Below is a small trained network, with its code and all its weights. Each question gives an input and a class and asks what happens when units are switched off, that is, made to give their printed mean instead of their output.

import numpy as np


def w(rows, s, z=0):
    codes = np.array(rows[::2]) - 128.0
    scale = np.full(codes.shape[1], s)
    scale[-1] = z or s
    return codes * scale


def f(y):
    return y / 2 * (1 + np.tanh(0.7978845608 * (y + 0.044715 * y**3)))


def log_softmax(a):
    a = a - a.max(-1, keepdims=True)
    return a - np.log(np.exp(a).sum(-1, keepdims=True))


def net(x, mask):
    res = np.array(x, float).reshape(1, 7) / 4 @ E
    y = f(res @ A[0][:, :-1].T + A[0][:, -1])
    res = res + np.where(mask, y, B[0][:, -1]) @ B[0][:, :-1]
    return log_softmax(res[-1] @ U[:, :-1].T + U[:, -1])


A, B = {}, {}
E = w([
[150,113,91,109,143,79,132,69,103,211,125,85],'x0',
[175,114,149,206,122,129,111,98,75,89,1,121],'x1',
[157,84,76,107,65,112,79,108,155,41,185,112],'x2',
[107,198,65,70,152,98,84,157,156,123,71,112],'x3',
[127,110,175,141,146,97,70,37,191,133,216,49],'x4',
[202,172,34,130,164,139,132,138,165,162,151,143],'x5',
[169,101,153,173,115,45,73,168,100,95,108,141],'x6',
],0.0085)
A[0] = w([
[108,49,219,213,112,102,185,152,15,88,93,137,205],'N0',
[93,193,71,82,148,17,128,182,70,146,53,96,132],'N1',
[145,147,81,108,190,119,149,177,194,169,160,156,41],'N2',
[139,167,213,234,233,74,117,77,122,190,52,79,209],'N3',
[159,95,113,122,144,159,248,2,99,202,161,62,251],'N4',
[48,182,145,94,182,250,245,181,83,184,83,165,161],'N5',
[179,167,41,112,175,140,175,119,134,252,188,96,171],'N6',
],0.0051,0.0026)
B[0] = w([
[153,73,171,156,46,166,255,166,62,82,166,179,235],'N0',
[72,111,232,152,47,185,180,185,155,74,169,102,184],'N1',
[195,114,85,108,144,90,185,143,91,142,138,200,165],'N2',
[79,69,189,79,49,121,68,54,157,140,234,52,222],'N3',
[76,223,94,170,160,44,201,171,166,121,119,94,226],'N4',
[69,213,129,234,144,89,169,253,235,144,144,196,254],'N5',
[182,94,99,80,223,79,182,107,121,148,119,106,223],'N6',
],0.0067,0.0076)
U = w([
[91,200,105,176,143,99,167,226,154,127,111,216,141],'0',
[173,87,101,127,133,151,98,92,108,83,84,126,93],'1',
[105,54,207,174,57,182,149,111,10,97,159,155,101],'2',
[190,125,62,86,178,60,126,69,90,164,128,106,147],'3',
[25,141,198,105,109,100,82,59,198,121,209,31,198],'4',
[182,196,77,169,124,168,31,112,77,110,38,149,58],'5',
[84,119,169,101,224,210,48,34,2,222,69,227,2],'6',
],0.0074,0.0066)

Each question gives the input, the list of numbers given to net, and the class t.
The units are the neurons (one row each of A and B). Each row of codes is followed by its name. A weight is (code - 128) times the scale printed after its matrix; where a second scale follows, it is the last column's (A, B and U).
mask holds one flag per neuron, in row order. A switched-off neuron (its flag False) gives its mean, the last column of its row in B, instead of its output. The means were averaged over made-up inputs and are rounded, as every weight is.
A unit's drop is (log p(t) with every unit on - log p(t) with that unit switched off) / (log p(t) with every unit on - log p(t) with every unit switched off).
The circuit of an input: a set's keep is (log p(t) with only the set's units on - log p(t) with every unit switched off) / (log p(t) with every unit on - log p(t) with every unit switched off). Starting from all 7 units, units are removed one at a time, each time the one whose removal leaves the highest keep (on an exact tie, the one counted first), for as long as the keep stays at least 0.8.
circuit, biggest first: the units of the circuit, biggest drop first
most important unit: the unit with the biggest drop
top k neurons: the k neurons with the biggest drops, biggest first
drop of u: that unit's drop, to one decimal
input [2,6,3,5,-5,-6,-3], class 2: circuit, biggest first	[N4; N1]
input [8,6,-5,-2,-8,7,7], class 2: circuit, biggest first	[N3; N1]
input [-8,1,0,6,5,6,-1], class 5: top neuron	[N5]
input [2,-4,-4,5,8,4,-1], class 3: top 3 neurons	[N6; N2; N5]
input [4,0,3,5,-3,-2,4], class 2: top 3 neurons	[N1; N5; N4]
input [1,2,1,5,-4,-2,3], class 2: circuit, biggest first	[N5; N1]
input [1,-5,-5,4,2,1,6], class 4: circuit, biggest first	[N1; N5]
input [-4,-1,2,4,-3,-6,2], class 2: circuit, biggest first	[N5; N4]
input [4,6,-8,-4,1,0,-1], class 4: top 2 neurons	[N3; N4]
input [1,-3,8,0,4,4,-8], class 3: circuit, biggest first	[N6; N3; N1]
input [1,-3,0,2,0,-5,-5], class 0: top 2 neurons	[N3; N5]
input [5,1,-6,-4,0,1,6], class 4: top 3 neurons	[N3; N2; N4]
input [-2,-2,-6,5,1,-4,8], class 4: top 2 neurons	[N3; N2]
input [4,4,-4,1,2,8,5], class 4: top 2 neurons	[N3; N1]
input [7,1,-4,-4,-2,3,8], class 2: most important unit	N0
input [3,-3,0,4,-3,8,1], class 3: top 2 neurons	[N6; N5]
input [-4,2,8,1,-5,2,-1], class 5: top 2 neurons	[N5; N0]
input [7,5,-6,3,3,7,1], class 4: top 2 neurons	[N3; N1]
input [-2,0,1,-2,-2,2,5], class 2: top 3 neurons	[N5; N4; N6]
input [2,-3,-4,-5,-8,-8,-1], class 0: most important unit	N5
input [-8,4,5,8,4,6,3], class 5: top 2 neurons	[N5; N3]
input [4,6,-8,-7,4,4,2], class 4: top 2 neurons	[N3; N4]
input [7,6,-2,0,6,2,6], class 4: drop of N3	0.6
input [3,-1,6,-8,7,-4,6], class 2: drop of N5	0.1
input [3,0,-8,3,4,1,7], class 4: drop of N2	0.0
input [-2,-5,2,-2,5,5,7], class 3: drop of N3	0.4
input [4,5,6,0,-4,-1,5], class 2: most important unit	N0
